Here is a tiny trained network, its code and every weight. The questions are about switching its units off for an input and a class, where a switched-off unit gives its printed mean instead of its output.

import numpy as np


def w(rows, s, z=0):
    codes = np.array(rows[::2]) - 128.0
    scale = np.full(codes.shape[1], s)
    scale[-1] = z or s
    return codes * scale


def f(y):
    return np.maximum(y, 0)


def log_softmax(a):
    a = a - a.max(-1, keepdims=True)
    return a - np.log(np.exp(a).sum(-1, keepdims=True))


def net(x, mask):
    res = np.array(x, float).reshape(1, 8) / 4 @ E
    y = f(res @ A[0][:, :-1].T + A[0][:, -1])
    res = res + np.where(mask, y, B[0][:, -1]) @ B[0][:, :-1]
    return log_softmax(res[-1] @ U[:, :-1].T + U[:, -1])


A, B = {}, {}
E = w([
[255,67,108,175,82,90,137,164,129],'x0',
[99,109,97,88,166,59,73,137,102],'x1',
[162,127,92,199,156,126,151,100,93],'x2',
[62,101,55,104,127,73,121,144,151],'x3',
[153,124,73,231,94,100,150,116,79],'x4',
[182,64,173,104,155,113,95,41,86],'x5',
[97,106,110,157,67,136,122,146,159],'x6',
[159,134,153,118,213,122,119,56,96],'x7',
],0.011)
A[0] = w([
[17,133,82,98,123,136,38,187,165,203],'neuron 0',
[230,2,215,105,204,117,112,97,88,177],'neuron 1',
[165,72,100,247,92,124,115,166,102,181],'neuron 2',
[211,125,189,78,179,142,103,47,122,211],'neuron 3',
[150,201,186,159,145,220,100,48,138,134],'neuron 4',
[186,192,134,157,105,166,174,73,157,254],'neuron 5',
[26,69,93,15,172,97,99,155,142,242],'neuron 6',
],0.0091,0.004)
B[0] = w([
[57,247,1,80,139,89,177,168,190,242],'neuron 0',
[215,99,191,66,102,29,40,80,234,246],'neuron 1',
[174,52,47,199,83,88,194,104,82,240],'neuron 2',
[190,79,245,64,221,143,62,108,181,229],'neuron 3',
[196,148,147,97,216,211,178,86,85,202],'neuron 4',
[170,88,230,206,179,81,191,169,32,206],'neuron 5',
[144,189,71,33,171,108,174,40,153,246],'neuron 6',
],0.0081,0.014)
U = w([
[28,217,67,85,140,132,147,114,180,251],'0',
[173,40,49,198,38,110,149,157,101,209],'1',
[90,135,208,148,192,230,135,147,45,18],'2',
[151,52,191,97,146,122,2,78,176,50],'3',
],0.009,0.002)

Each question gives the input, the list of numbers given to net, and the class t.
The units are the neurons (one row each of A and B). Each row of codes is followed by its name. A weight is (code - 128) times the scale printed after its matrix; where a second scale follows, it is the last column's (A, B and U).
mask holds one flag per neuron, in row order. A switched-off neuron (its flag False) gives its mean, the last column of its row in B, instead of its output. The means were averaged over made-up inputs and are rounded, as every weight is.
A unit's drop is (log p(t) with every unit on - log p(t) with that unit switched off) / (log p(t) with every unit on - log p(t) with every unit switched off).
The circuit of an input: a set's keep is (log p(t) with only the set's units on - log p(t) with every unit switched off) / (log p(t) with every unit on - log p(t) with every unit switched off). Starting from all 7 units, units are removed one at a time, each time the one whose removal leaves the highest keep (on an exact tie, the one counted first), for as long as the keep stays at least 0.8.
circuit, biggest first: the units of the circuit, biggest drop first
k most important neurons: the k neurons with the biggest drops, biggest first
drop of u: that unit's drop, to one decimal
input [-3,-4,-5,-7,5,1,8,-1], class 2: circuit, biggest first -> neuron 4; neuron 1
input [0,-6,5,1,-4,7,2,-8], class 1: circuit, biggest first -> neuron 3
input [1,5,-3,-7,6,-8,-8,0], class 1: circuit, biggest first -> neuron 3; neuron 6
input [3,5,-5,-6,2,-4,-6,-5], class 1: circuit, biggest first -> neuron 6; neuron 3
input [2,-2,-8,6,7,-2,-8,5], class 1: 4 most important neurons -> neuron 0; neuron 3; neuron 1; neuron 6
input [3,-7,7,-8,-1,-2,-4,-3], class 2: 2 most important neurons -> neuron 4; neuron 5
input [5,5,4,-5,6,6,1,-1], class 3: 3 most important neurons -> neuron 1; neuron 3; neuron 0
input [-1,-6,0,2,7,-3,-3,5], class 1: 2 most important neurons -> neuron 3; neuron 2
input [1,-2,8,-2,-3,-1,3,0], class 1: 2 most important neurons -> neuron 3; neuron 2
input [-2,-3,1,-4,6,-8,5,1], class 1: drop of neuron 3 -> 0.0
input [-6,-7,-8,2,1,3,8,8], class 2: drop of neuron 4 -> 0.5
input [-5,-8,-5,1,8,-1,-6,-5], class 2: drop of neuron 0 -> 0.1
